In the rows, 128 means zero.
Facts:
j_727 χ:495 ξ:bebrel
j_290 χ:495 ξ:bebrel
j_338 χ:262 σ:j_669, j_173, j_369, j_80, j_910, j_881 ξ:diskur
j_839 χ:295 ξ:bebrel
j_261 χ:578 σ:j_907, j_211, j_113 ξ:bebrel
j_169 χ:183 σ:j_959, j_677, j_839, j_144, j_598, j_706, j_275 ξ:bebrel
j_844 χ:262 ξ:bebrel
j_44 χ:183 ξ:stebri
j_199 χ:262 ξ:stebri
j_683 χ:262 σ:j_986, j_622 ξ:bebrel
j_200 χ:495 ξ:stebri
j_539 χ:183 σ:j_274, j_194 ξ:bebrel
j_195 χ:495 σ:j_728, j_199, j_417 ξ:diskur
j_702 χ:262 ξ:bebrel
j_104 χ:295 σ:j_581 ξ:diskur
j_331 χ:295 ξ:stebri
j_732 χ:495 ξ:bebrel
j_307 χ:183 ξ:bebrel
j_445 χ:183 ξ:stebri
j_118 χ:183 ξ:diskur
j_400 χ:295 ξ:diskur
j_130 χ:295 σ:j_469, j_471, j_53, j_316, j_546, j_382 ξ:bebrel
j_335 χ:578 ξ:bebrel
j_543 χ:262 ξ:stebri
j_87 χ:495 σ:j_992, j_959, j_907, j_211 ξ:stebri
j_312 χ:495 σ:j_995, j_223, j_253, j_316 ξ:bebrel
j_250 χ:495 σ:j_200, j_733, j_844, j_290 ξ:diskur
j_668 χ:295 ξ:diskur
j_598 χ:295 ξ:bebrel
j_278 χ:262 ξ:stebri
j_888 χ:183 ξ:stebri
j_82 χ:262 ξ:stebri
j_719 χ:183 ξ:diskur
j_95 χ:183 ξ:bebrel
j_253 χ:262 ξ:bebrel
j_147 χ:495 ξ:diskur
j_248 χ:495 σ:j_185, j_575 ξ:diskur
j_167 χ:262 σ:j_702 ξ:bebrel
j_960 χ:262 ξ:diskur
j_821 χ:295 ξ:bebrel
j_356 χ:262 ξ:bebrel
j_530 χ:262 ξ:diskur
j_314 χ:495 σ:j_471, j_82, j_888 ξ:bebrel
j_469 χ:295 ξ:bebrel
j_521 χ:295 σ:j_27, j_471, j_226, j_622, j_575 ξ:diskur
j_941 χ:495 σ:j_553, j_280, j_199 ξ:diskur
j_973 χ:262 ξ:diskur
j_249 χ:262 ξ:stebri
j_992 χ:262 ξ:bebrel
j_228 χ:495 ξ:diskur
j_382 χ:578 ξ:stebri
j_455 χ:295 σ:j_118, j_144, j_422, j_400 ξ:diskur
j_795 χ:495 σ:j_27, j_844, j_278, j_905 ξ:bebrel
j_522 χ:578 σ:j_866, j_71, j_44, j_986, j_570, j_290, j_881, j_905 ξ:diskur
j_907 χ:262 ξ:bebrel
j_553 χ:495 ξ:diskur
j_733 χ:578 ξ:stebri
j_232 χ:295 σ:j_316, j_214 ξ:diskur
j_824 χ:183 ξ:bebrel
j_429 χ:262 ξ:diskur
j_211 χ:495 ξ:stebri
j_153 χ:495 ξ:bebrel
j_113 χ:262 ξ:bebrel
j_422 χ:183 ξ:stebri
j_996 χ:495 σ:j_693, j_668, j_153, j_143 ξ:stebri
j_949 χ:183 σ:j_370, j_331, j_402 ξ:stebri
j_370 χ:262 ξ:diskur
j_185 χ:183 ξ:stebri
j_986 χ:262 ξ:bebrel
j_653 χ:578 ξ:stebri
j_27 χ:495 ξ:diskur
j_237 χ:295 ξ:bebrel
j_24 χ:578 σ:j_211 ξ:bebrel
j_33 χ:578 ξ:bebrel
j_149 χ:183 σ:j_800, j_995, j_71 ξ:bebrel
j_534 χ:262 σ:j_237, j_903, j_803, j_517, j_400 ξ:diskur
j_358 χ:262 σ:j_102, j_400, j_414 ξ:stebri
j_746 χ:495 σ:j_469, j_702, j_728, j_414 ξ:stebri
j_779 χ:495 σ:j_821, j_223, j_924 ξ:bebrel
j_207 χ:262 σ:j_546 ξ:bebrel
j_28 χ:295 σ:j_370, j_702 ξ:stebri
j_800 χ:262 ξ:stebri
j_864 χ:495 ξ:stebri
j_517 χ:183 ξ:stebri
j_435 χ:578 ξ:bebrel
j_89 χ:262 ξ:bebrel
j_513 χ:578 σ:j_810, j_543, j_677, j_839, j_89, j_653 ξ:diskur
j_881 χ:262 ξ:bebrel
j_20 χ:262 σ:j_543, j_702, j_82, j_208 ξ:bebrel
j_632 χ:262 ξ:diskur
j_569 χ:262 ξ:diskur
j_552 χ:262 ξ:bebrel
j_53 χ:262 ξ:bebrel
j_706 χ:262 ξ:stebri
j_471 χ:262 ξ:diskur
j_427 χ:262 ξ:bebrel
j_486 χ:262 ξ:diskur
j_275 χ:295 ξ:bebrel
j_369 χ:262 ξ:bebrel
j_414 χ:295 ξ:stebri
j_274 χ:578 ξ:bebrel
j_924 χ:495 ξ:bebrel
j_133 χ:495 σ:j_471, j_570, j_335, j_214 ξ:bebrel
j_208 χ:495 ξ:diskur
j_711 χ:262 σ:j_317, j_445, j_350, j_486, j_727 ξ:bebrel
j_767 χ:262 σ:j_956, j_403, j_144, j_280, j_394 ξ:bebrel
j_293 χ:495 σ:j_102, j_369, j_33, j_147 ξ:bebrel
j_223 χ:295 ξ:diskur
j_622 χ:262 ξ:stebri
j_796 χ:183 σ:j_810, j_27, j_102, j_468, j_356, j_402 ξ:bebrel
j_205 χ:495 σ:j_515, j_435, j_732, j_960 ξ:bebrel
j_485 χ:295 σ:j_992, j_237, j_719, j_71, j_394, j_316 ξ:stebri
j_910 χ:495 ξ:bebrel
j_995 χ:495 ξ:bebrel
j_102 χ:495 ξ:diskur
j_575 χ:295 ξ:diskur
j_350 χ:262 ξ:diskur
j_685 χ:183 σ:j_569, j_903, j_659, j_249, j_427, j_54, j_910 ξ:stebri
j_956 χ:295 ξ:diskur
j_810 χ:495 ξ:diskur
j_277 χ:295 ξ:stebri
j_515 χ:495 ξ:stebri
j_500 χ:495 σ:j_80, j_417, j_275 ξ:diskur
j_570 χ:262 ξ:bebrel
j_360 χ:262 σ:j_864, j_228 ξ:bebrel
j_468 χ:495 ξ:diskur
j_959 χ:183 ξ:stebri
j_280 χ:262 ξ:bebrel
j_262 χ:183 ξ:bebrel
j_581 χ:495 ξ:diskur
j_677 χ:183 ξ:diskur
j_194 χ:495 ξ:bebrel
j_903 χ:262 ξ:diskur
j_214 χ:262 ξ:diskur
j_17 χ:495 σ:j_95, j_693, j_44, j_731, j_445, j_732 ξ:stebri
j_316 χ:262 ξ:stebri
j_739 χ:495 ξ:stebri
j_202 χ:183 σ:j_581, j_956, j_836, j_622 ξ:bebrel
j_226 χ:262 ξ:bebrel
j_317 χ:578 ξ:diskur
j_803 χ:495 ξ:bebrel
j_866 χ:262 ξ:diskur
j_914 χ:578 σ:j_992, j_471, j_82, j_429 ξ:bebrel
j_144 χ:262 ξ:stebri
j_836 χ:295 ξ:bebrel
j_417 χ:262 ξ:stebri
j_403 χ:183 ξ:bebrel
j_693 χ:495 ξ:diskur
j_204 χ:495 σ:j_422, j_727 ξ:diskur
j_143 χ:262 ξ:diskur
j_54 χ:262 ξ:stebri
j_634 χ:578 σ:j_973, j_33 ξ:diskur
j_728 χ:295 ξ:stebri
j_402 χ:578 ξ:diskur
j_80 χ:495 ξ:bebrel
j_419 χ:262 σ:j_44, j_739, j_824 ξ:bebrel
j_394 χ:495 ξ:bebrel
j_173 χ:495 ξ:bebrel
j_872 χ:262 σ:j_277, j_394, j_414 ξ:bebrel
j_905 χ:495 ξ:bebrel
j_691 χ:295 σ:j_632, j_144, j_530, j_80 ξ:stebri
j_681 χ:262 σ:j_278, j_653, j_262, j_517 ξ:diskur
j_731 χ:262 ξ:bebrel
j_659 χ:183 ξ:diskur
j_180 χ:495 σ:j_307, j_428, j_517, j_552 ξ:diskur
j_71 χ:578 ξ:diskur
j_546 χ:495 ξ:stebri
j_90 χ:262 σ:j_335 ξ:stebri
j_607 χ:495 σ:j_515, j_581, j_194, j_864 ξ:bebrel
j_669 χ:262 ξ:stebri
j_428 χ:495 ξ:bebrel

Known rows:
j_350: [100 139 164 139 141 154  47 136 118 146 115 115  92  84 161 118 155 146
 109 111 180 149 133 146  87  96 143 143 114 144  97 165  93  86  93 136
  86 153]
j_996: [115 159 183  64 128 156  48 122 121 135 116  85 114 112 137 168 128 135
 186  88 171 142 143 184  95 142 122 179 133 132  66 192  81  97  99 200
  98 119]
j_924: [159 142 184  90  96 146  98 141 130 122 124 161 115 123 167 134 122 161
 136 133 143 129 110 154 116 119 114 149 130 145  75 135 121  96 123 137
  71 111]
j_167: [152 158 173  74  97 136  87 116 149 104 119 160 104 141 130 125 115 169
 135 120 148 145 109 163 116 116 137 152 134 142  81 112  94  80 146 149
  96 122]
j_277: [138 137 197  92 131 154  78  84 141 157 137 119 108 107 121 147 132 132
 174 150 133  86 143 162  93 175 122 171 134 135  60 198  85  90  96 159
  71 105]
j_910: [151 168 169  90 117 154 114 142  87 134 126 154 123 118 154 135 120 154
 115 126 130 128 147 128 111 118 109 152 146 151  64 134 114  97 150 131
  69 113]
j_44: [109 133 187  87 151 153  62 115  92 168 120 117  94  94 135 168 125 119
 157 129 135 129 136 151 107 134 112 171 104 135  49 192 104  73  70 158
  54  90]
j_866: [121 126 170 162 149 146  49 153 130 145 125 130  77  83 166 130 142 147
 106 101 176 131 123 149  94  92 151 164 113 150  74 156 122  82 104 146
  81 130]
j_237: [175 156 188  94 107 143 114 125 117 126 136 166 118 113 153 125 132 163
 123 171 117 112 129 137 115 136 114 155 142 143  70 147 128 106 130 127
  75  95]
j_249: [106 144 172 114 136 167  71  97 102 160 138 133 109 107 127 161 114 119
 158  98 144 111 170 151  88 130 101 172 124 147  52 158  73  75 126 174
  60 113]
j_20: [154 154 169  70  95 136  85 118 165  96 119 147 106 148 129 122 110 180
 143 104 159 145 102 174 117 114 142 157 142 140  74 113  91  83 149 167
 106 129]
j_356: [146 159 161  71 114 142 102 129 127 127 100 169 103 125 124 130 115 164
 119 123 136 150 117 141 119  98 148 152 130 152  53 124  99  65 146 131
  79 121]
j_71: [142 116 186 160 145 138  71 145 141 159 147 127  79  73 176 115 150 137
 107 121 166 102 119 141  89 115 136 152 129 141  87 173 131  98 100 138
  69 127]
j_205: [144 179 172  33  95 142  72 153 120 103 104 120 127 128 158 129 123 178
 146 104 163 187 114 172 117 113 129 152 140 130  93 161 105 105 114 166
 108 136]
j_659: [120 139 168 171 165 137  62 131  98 139 150 117  85  87 136 118 150 149
 105 119 160 109 149 124  88 117 134 159 124 136  85 163 103 108 107 135
  85 123]
j_307: [145 162 169  83 125 136 106 134 102 121 125 153 112 125 131 127 118 170
 121 129 125 138 130 133 121 117 120 156 129 145  66 133 110  90 129 126
  79 101]
j_180: [134 153 163 143 150 139  51 149 148 125 142  94  88  98 141 122 150 164
 125  83 191 118 134 154  79 121 158 172 151 135  87 160  96 110 132 169
 119 143]
j_87: [120 136 191  88 120 154  59  90 159 130 142 100 106 125 124 153 127 137
 191  90 167 101 136 188  90 166 119 175 144 131  80 168  70  99 120 197
  96 121]
j_795: [170 173 164  61 116 130  87 161 129 105 111 138 111 128 132 140 118 183
 136  97 158 155 107 161 122 109 145 178 155 143  55 132 121  97 149 168
 102 107]
j_248: [139 137 175 129 144 135  47 147 160 132 123 104  76  97 148 122 150 168
 132  96 187 125 104 171  92 115 168 167 136 134  86 164 102  99 111 157
 114 146]
j_914: [183 153 188  69  93 124  94 135 161 103 133 139 110 135 141 117 118 171
 151 111 159 134  94 176 112 129 132 164 151 130  77 134 118 106 137 173
 103 115]

Rows:
No name comes twice in this set of rows, the named rows included.
[130 108 201  96 130 159  77  98 154 156 124 132  89 108 135 161 127 121
 172 121 144  89 117 170  98 155 118 164 123 143  59 177  93  76 100 159
  55 107] -> j_546
[115 120 179  87 134 157  79  75 152 160 112 135  87 118 103 150 118 121
 162 109 143 108 134 159  99 138 136 163 118 148  47 162  62  53 115 148
  65 126] -> j_543
[148 163 173  49 103 131  75 129 132  91 116 123 111 137 131 120 121 183
 147 124 149 161  98 167 123 123 134 156 129 123  85 142 102 104 109 157
 107 114] -> j_202
[164 174 164  55 122 122  82 139 128  97 126 130 106 141  95 128 114 196
 133 113 141 144 108 157 118 117 150 174 146 130  59 122  99  98 143 163
 116 110] -> j_796
[149 162 170  69 101 141  72 146 133 102 113 153 108 130 146 134 113 173
 143  97 162 165 107 166 124 102 133 165 129 138  71 122 115  84 134 163
  96 115] -> j_683
[128 101 183 157 140 146  59 133 169 151 125 148  62  84 152 121 147 144
 109 124 170 109  99 156 100 105 157 148 107 147  77 149 113  72 101 126
  68 129] -> j_471
[147 163 170  81 111 151 123 120 105 127 119 159 121 127 148 127 123 147
 114 135 130 125 135 133 107 122 118 136 145 153  80 143  93  94 143 122
  69 121] -> j_80
[189 158 193  78  91 130  80 137 163  94 144 142 116 140 138 126 128 190
 152 150 149 125 103 182 122 145 130 172 155 130  82 137 127 119 124 174
 112  95] -> j_130
[143 138 178  76 145 148  98  83 134 176 119 130  93 105 108 150 124 117
 160 113 134 100 130 147  95 148 137 167 136 144  35 188  80  70 119 153
  61 122] -> j_653
[150 141 185  90  99 150 117 119 130 127 124 166 111 127 156 127 121 156
 125 146 132 123 113 151 116 133 115 136 139 151  85 130 105  88 132 123
  65 115] -> j_394

Now the same elements, written a new way:
Known rows:
j_180: [135 129 150 141 104  68 156 143 172 115 128 109 151]
j_28: [104  68 143  85 107 227 195 153 139 120 119 138 106]
j_204: [134 130 150 144 105  67 165 142 174 114 127 106 153]
j_20: [133 135 132  52 141 227 158 168 115 103 108 122 132]
j_104: [119 113 143 132 149  58 179 152 153 108  98 107 154]
j_996: [148  84 126 152 106 134 129 102 154 135 118 116 112]
j_17: [150  82 124 155 109 130 132 102 155 136 113 112 115]
j_262: [142 144 121 123 140 152 113 122 103 150 127 132 143]
j_598: [137 150 124 118 145 154 121 125  98 142 133 121 130]
j_552: [128 151 116 112 151 157 120 129  93 137 122 131 130]
j_199: [ 99  91 115 143 127 148 127 110 118 133 127 153  97]
j_185: [117  83 118 152 117 141 108 103 125 146 134 158 106]
j_992: [129 167 117 114 143 161  96 119 102 100 138 129 119]
j_844: [130 151 115 112 154 156 119 129  95 136 119 128 131]
j_277: [110  87 122 145 122 146 122 107 121 140 138 146  95]
j_731: [127 152 117 112 152 157 119 129  93 137 122 130 130]
j_144: [ 98  95 117 153 128 140 140 105 119 127 124 146 101]
j_575: [104 128 143 128 127  77 130 151 140 120 146 143 130]
j_543: [ 98  90 117 133 124 161 123 116 118 132 132 159  94]
j_331: [109  87 122 142 122 149 123 109 121 143 139 148  94]
j_653: [114  97 116 146 115 140 121 106 129 149 133 145  96]

Rows:
No name comes twice in this set of rows, the named rows included.
[110  83 109 139 141 135 111 112 117 140 114 150  98] -> j_622
[121 179 122 130 132 163 112 109 103  87 151 124 119] -> j_907
[102  91 113 144 129 145 120 109 118 132 126 153  95] -> j_278
[108  88 113 118 127 164  94 119 121 121 134 162  85] -> j_82
[121 131 149 146  98  70 146 145 157 152 147 133 145] -> j_102
[174 133 119  77 166 163  79 137 122  88 107 102 122] -> j_130
[134  68 142 107  88 200 180 140 157 147 117 127 117] -> j_746
[ 97 133 146 133 122  79 140 148 139 120 151 143 131] -> j_668
[115  96 117 144 115 139 117 107 129 150 135 146  94] -> j_733
[158 135 122 120 154 146 140 124 118 122  95 103 157] -> j_539
[139 143 125 102 146 167 118 134  99 145 132 125 129] -> j_469
[134 128 152 142 103  70 163 144 173 115 127 108 152] -> j_941

